Below is a small trained network, with its code and all its weights. Each question gives an input and a class and asks what happens when units are switched off, that is, made to give their printed mean instead of their output.

import numpy as np


def w(rows, s, z=0):
    codes = np.array(rows[::2]) - 128.0
    scale = np.full(codes.shape[1], s)
    scale[-1] = z or s
    return codes * scale


def f(y):
    return np.maximum(y, 0)


def log_softmax(a):
    a = a - a.max(-1, keepdims=True)
    return a - np.log(np.exp(a).sum(-1, keepdims=True))


def net(x, mask):
    res = np.array(x, float).reshape(1, 5) / 4 @ E
    y = f(res @ A[0][:, :-1].T + A[0][:, -1])
    res = res + np.where(mask, y, B[0][:, -1]) @ B[0][:, :-1]
    return log_softmax(res[-1] @ U[:, :-1].T + U[:, -1])


A, B = {}, {}
E = w([
[209,68,157,145,85,142,2,235,148],'x0',
[131,115,130,143,114,129,141,122,132],'x1',
[129,92,11,23,70,159,170,152,192],'x2',
[163,141,157,81,30,24,123,114,82],'x3',
[124,98,129,133,109,140,133,112,113],'x4',
],0.013)
A[0] = w([
[171,111,224,234,141,140,55,173,110,206],'neuron 1',
[82,179,206,195,191,86,173,1,84,242],'neuron 2',
[196,69,97,93,71,173,91,230,176,50],'neuron 3',
[158,143,182,50,68,31,124,108,88,179],'neuron 4',
[81,136,65,20,133,100,201,66,153,171],'neuron 5',
[114,97,102,175,213,233,129,136,167,254],'neuron 6',
],0.0097,0.0068)
B[0] = w([
[145,124,205,141,218,102,102,174,67,249],'neuron 1',
[87,138,98,9,83,92,58,84,163,250],'neuron 2',
[86,149,133,41,114,107,54,134,179,229],'neuron 3',
[205,106,140,165,114,50,136,96,177,229],'neuron 4',
[137,122,11,185,98,149,211,146,99,237],'neuron 5',
[25,211,139,93,230,222,136,120,103,236],'neuron 6',
],0.012,0.02)
U = w([
[50,155,120,22,121,194,76,116,150,252],'0',
[163,106,113,52,35,50,73,116,171,239],'1',
[84,142,74,163,140,254,251,119,119,16],'2',
[189,107,50,203,55,104,221,130,99,113],'3',
[115,144,184,162,180,174,104,209,20,67],'4',
[241,83,218,198,139,72,99,154,110,15],'5',
],0.0085,0.0023)

Each question gives the input, the list of numbers given to net, and the class t.
The units are the neurons (one row each of A and B). Each row of codes is followed by its name. A weight is (code - 128) times the scale printed after its matrix; where a second scale follows, it is the last column's (A, B and U).
mask holds one flag per neuron, in row order. A switched-off neuron (its flag False) gives its mean, the last column of its row in B, instead of its output. The means were averaged over made-up inputs and are rounded, as every weight is.
A unit's drop is (log p(t) with every unit on - log p(t) with that unit switched off) / (log p(t) with every unit on - log p(t) with every unit switched off).
The circuit of an input: a set's keep is (log p(t) with only the set's units on - log p(t) with every unit switched off) / (log p(t) with every unit on - log p(t) with every unit switched off). Starting from all 6 units, units are removed one at a time, each time the one whose removal leaves the highest keep (on an exact tie, the one counted first), for as long as the keep stays at least 0.8.
units of the circuit, in order: the units of the circuit, biggest drop first
unit that matters most: the unit with the biggest drop
top k neurons: the k neurons with the biggest drops, biggest first
drop when u is switched off: that unit's drop, to one decimal
input [8,-6,-2,-6,6], class 4: unit that matters most	neuron 1
input [-2,1,1,2,5], class 3: units of the circuit, in order	[neuron 3; neuron 6]
input [-4,-3,2,1,-1], class 3: units of the circuit, in order	[neuron 6; neuron 5]
input [-3,-3,1,4,8], class 3: units of the circuit, in order	[neuron 3; neuron 5]
input [-8,-4,6,2,2], class 3: top 2 neurons	[neuron 6; neuron 5]
input [-1,8,7,-1,-2], class 2: top 2 neurons	[neuron 5; neuron 2]
input [0,-1,5,1,4], class 3: units of the circuit, in order	[neuron 2; neuron 6]
input [7,7,0,8,-6], class 5: top 3 neurons	[neuron 2; neuron 1; neuron 4]
input [4,-5,0,3,-8], class 5: units of the circuit, in order	[neuron 2; neuron 6]
input [0,-5,1,5,4], class 3: top 3 neurons	[neuron 2; neuron 3; neuron 1]
input [-5,5,-7,1,-7], class 1: top 2 neurons	[neuron 6; neuron 2]
input [2,-7,-8,2,-5], class 5: top 2 neurons	[neuron 1; neuron 6]
input [5,-7,0,-7,4], class 4: top 2 neurons	[neuron 2; neuron 1]
input [-1,1,4,-6,-2], class 2: unit that matters most	neuron 2
input [2,2,-5,-8,2], class 4: top 2 neurons	[neuron 1; neuron 3]
input [4,0,-1,-8,8], class 4: top 2 neurons	[neuron 2; neuron 1]
input [-1,2,-6,3,1], class 1: top 2 neurons	[neuron 2; neuron 6]
input [-8,0,-6,2,-1], class 1: top 2 neurons	[neuron 2; neuron 6]
input [-2,4,5,1,0], class 3: drop when neuron 3 is switched off	0.0
input [4,1,-3,-1,8], class 4: drop when neuron 4 is switched off	0.1
input [-1,-3,8,5,-4], class 3: units of the circuit, in order	[neuron 5]
